grid =
[[134 135 133 138 125 134 108]
 [113 117 139 125 138 100 130]
 [122 141 109 128 141 118 134]
 [126 123 113 121 128 130 134]
 [108 127 118 126 130 126 127]
 [125 132 129 131 125 116 133]
 [121 129 131 125 104 131 142]
 [130 134 123 121 133 143 124]
 [136 142 110 128 128 119 128]
 [122 127 138 123 133 122 125]
 [120 134 136 130 113 155 122]]
grid[0][0] => 134
grid[2][3] => 128
grid[:, 2] => [133, 139, 109, 113, 118, 129, 131, 123, 110, 138, 136]
grid[9][5] => 122
grid[1] => [113, 117, 139, 125, 138, 100, 130]
grid[9] => [122, 127, 138, 123, 133, 122, 125]
grid[2] => [122, 141, 109, 128, 141, 118, 134]
grid[1][2] => 139
grid[5][0] => 125
grid[8][4] => 128
grid[:, 5] => [134, 100, 118, 130, 126, 116, 131, 143, 119, 122, 155]
grid[3][6] => 134
grid[10][1] => 134
grid[9][3] => 123
grid[2][2] => 109
grid[:, 4] => [125, 138, 141, 128, 130, 125, 104, 133, 128, 133, 113]
grid[1][1] => 117
grid[5][1] => 132
grid[0][6] => 108
grid[4][5] => 126
grid[10] => [120, 134, 136, 130, 113, 155, 122]
grid[:, 0] => [134, 113, 122, 126, 108, 125, 121, 130, 136, 122, 120]
grid[5][5] => 116
grid[0] => [134, 135, 133, 138, 125, 134, 108]
grid[5][3] => 131
grid[6][0] => 121
grid[:, 1] => [135, 117, 141, 123, 127, 132, 129, 134, 142, 127, 134]
grid[3][0] => 126

X = 120  124  131  134  133  101  119  138  118  125  140  140  120  102
X[-14] = 120
X[13] = 102
X[-10] = 133
X[6] = 119

M =
[[113 121 100 143 142 126 141 136 132]
 [112 121 107 142 144 125 136 133 129]
 [113 122 101 144 143 126 137 135 132]]
M[0, 0] -> 113
M[1] -> [112, 121, 107, 142, 144, 125, 136, 133, 129]
M[:, -1] -> [132, 129, 132]
M[-2, 3] -> 142
M[1, -5] -> 144
M[0, -2] -> 136
M[:, -6] -> [143, 142, 144]
M[1, -7] -> 107
M[-3, 4] -> 142

arr =
[[105 130 124 117 122 135 114 116 120]
 [130 123 125 129 124 131 123 133 129]
 [129 151 131 108 143 126 117 130 137]
 [129 144 131 113 139 128 118 131 135]
 [156 129 130 139 144 122 141 147 124]
 [129 115 124 135 121 133 124 133 128]
 [130 127 126 127 127 131 122 132 131]
 [138 131 128 131 137 127 132 137 123]
 [130 129 127 128 133 129 128 131 123]
 [130 121 125 130 125 131 122 133 129]
 [130 122 126 131 125 131 123 133 130]
 [129 117 125 134 121 133 123 133 128]]
arr[0,0]	105
arr[:, 2]	[124, 125, 131, 131, 130, 124, 126, 128, 127, 125, 126, 125]
arr[11,8]	128
arr[6,6]	122
arr[2,8]	137
arr[11,5]	133
arr[9,0]	130
arr[:, 7]	[116, 133, 130, 131, 147, 133, 132, 137, 131, 133, 133, 133]
arr[5,0]	129
arr[10,4]	125
arr[8,1]	129
arr[:, 8]	[120, 129, 137, 135, 124, 128, 131, 123, 123, 129, 130, 128]
arr[1,8]	129
arr[8,8]	123
arr[0,5]	135
arr[2,6]	117
arr[1,0]	130
arr[7,0]	138
arr[9,1]	121
arr[0,3]	117
arr[11,7]	133
arr[2,7]	130
arr[0,6]	114
arr[10,6]	123
arr[10,2]	126
arr[9,6]	122
arr[9]	[130, 121, 125, 130, 125, 131, 122, 133, 129]
arr[4,3]	139
arr[4,4]	144
arr[2,1]	151
arr[:, 4]	[122, 124, 143, 139, 144, 121, 127, 137, 133, 125, 125, 121]
arr[:, 6]	[114, 123, 117, 118, 141, 124, 122, 132, 128, 122, 123, 123]
arr[3]	[129, 144, 131, 113, 139, 128, 118, 131, 135]
arr[:, 3]	[117, 129, 108, 113, 139, 135, 127, 131, 128, 130, 131, 134]
arr[4,7]	147

W = [130 127 125 107 129 135 128 154 129 128 139 128 130 144]
W[-14] = 130
W[8] = 129
W[5] = 135

B = ((129, 119, 144, 126, 113, 140, 104, 130, 146, 125), (152, 113, 151, 110, 133, 139, 140, 118, 108, 151), (103, 149, 108, 130, 118, 127, 127, 124, 137, 136))
B[0,0] -> 129
B[0,4] -> 113
B[2,8] -> 137
B[2,2] -> 108
B[1,3] -> 110
B[:, 2] -> [144, 151, 108]
B[0,5] -> 140
B[2,3] -> 130
B[0,9] -> 125
B[0,1] -> 119
B[0,6] -> 104
B[:, 5] -> [140, 139, 127]
B[0,7] -> 130
B[1,8] -> 108

m = [[113, 134, 110, 120, 141, 121, 117, 109, 133, 112, 125, 123, 146, 134, 134], [102, 139, 100, 106, 138, 125, 119, 101, 139, 109, 135, 103, 144, 143, 125], [133, 125, 137, 128, 116, 137, 137, 139, 126, 140, 136, 121, 112, 128, 118], [148, 110, 149, 144, 112, 122, 129, 148, 110, 139, 112, 148, 107, 105, 126], [138, 111, 140, 135, 110, 123, 126, 140, 111, 134, 115, 136, 106, 109, 120], [146, 111, 148, 143, 113, 123, 129, 146, 111, 138, 114, 146, 108, 107, 126], [145, 114, 146, 145, 119, 122, 126, 144, 112, 135, 113, 150, 115, 109, 130], [102, 138, 100, 106, 138, 125, 119, 102, 139, 110, 134, 104, 143, 142, 125], [146, 112, 147, 142, 113, 123, 129, 146, 111, 138, 114, 145, 108, 107, 125]]
Rows and columns are counted from 0.
row 0 col 0 = 113
row 3 col 5 = 122
row 4 col 13 = 109
row 8 col 10 = 114
row 7 col 7 = 102
row 4 col 9 = 134
row 4 col 8 = 111
row 3 col 10 = 112
row 2 col 6 = 137
row 1 col 1 = 139
row 0 col 7 = 109
row 2 col 3 = 128
row 3 col 12 = 107
row 3 col 2 = 149
row 5 col 5 = 123
row 2 col 2 = 137
row 1 col 11 = 103
row 3 col 1 = 110
row 4 col 0 = 138
row 5 col 12 = 108
row 2 col 12 = 112
row 0 col 5 = 121
row 2 col 1 = 125
row 3 col 6 = 129
row 1 col 14 = 125
row 3 col 11 = 148
row 7 col 11 = 104
row 0 col 2 = 110
row 8 col 7 = 146
row 7 col 12 = 143
row 3 col 7 = 148
row 8 col 12 = 108

A = [130 104 111 103 137 153 147 151 148 104 151 106]
A[0] -> 130
A[9] -> 104
A[1] -> 104

x = [[128, 146, 133, 115, 135, 136, 124, 136, 127], [117, 115, 110, 105, 112, 110, 119, 111, 120]]
Rows and columns are counted from 0.
row 0 col 0 => 128
row 0 col 5 => 136
row 1 col 6 => 119
row 0 col 1 => 146
row 1 col 4 => 112
row 1 col 2 => 110
row 1 col 8 => 120

a =
array([[116, 134, 142, 135, 107, 126, 133],
       [135, 111, 104, 128, 109, 142, 145],
       [115, 124, 118, 104, 127, 109, 142],
       [154, 140, 150,  99, 117, 117, 129]])
a[-4, 0] -> 116
a[2, -5] -> 118
a[3, -6] -> 140
a[-2, 1] -> 124
a[1, 0] -> 135
a[-3, -1] -> 145
a[2, -1] -> 142
a[:, -6] -> [134, 111, 124, 140]
a[-4, -6] -> 134
a[-4, -5] -> 142
a[-4, 5] -> 126
a[-4, 4] -> 107
a[0, 6] -> 133
a[:, -2] -> [126, 142, 109, 117]
a[-1, 2] -> 150
a[-4] -> [116, 134, 142, 135, 107, 126, 133]

data =
[[127 109 126 141 123 140]
 [120 144 124 142 115 144]
 [132 128 131 141 131 121]
 [147 146 146 137 141 140]
 [140 112 125 120 117 118]
 [127 113 148 127 118 112]
 [113 134 107 119 142 115]
 [117 147 126 123 135 145]
 [124 128 124 110 144 116]
 [123 132 119 148 114 125]
 [119 145 136 117 126 117]
 [118 136 128 132 124 124]
 [128 146 128 136 117 116]
 [137 147 115 137 136 122]]
data[0,0] = 127
data[13,1] = 147
data[2,4] = 131
data[5,4] = 118
data[:, 4] = [123, 115, 131, 141, 117, 118, 142, 135, 144, 114, 126, 124, 117, 136]
data[12,2] = 128
data[5,1] = 113
data[9,0] = 123
data[0,3] = 141
data[:, 3] = [141, 142, 141, 137, 120, 127, 119, 123, 110, 148, 117, 132, 136, 137]
data[9,2] = 119
data[9,1] = 132
data[3,2] = 146
data[9,4] = 114
data[:, 1] = [109, 144, 128, 146, 112, 113, 134, 147, 128, 132, 145, 136, 146, 147]
data[8,1] = 128
data[2,0] = 132
data[:, 5] = [140, 144, 121, 140, 118, 112, 115, 145, 116, 125, 117, 124, 116, 122]
data[13,5] = 122
data[5,2] = 148
data[2] = [132, 128, 131, 141, 131, 121]
data[1,1] = 144
data[1,5] = 144
data[10,2] = 136
data[4] = [140, 112, 125, 120, 117, 118]
data[0] = [127, 109, 126, 141, 123, 140]
data[:, 2] = [126, 124, 131, 146, 125, 148, 107, 126, 124, 119, 136, 128, 128, 115]
data[1,2] = 124
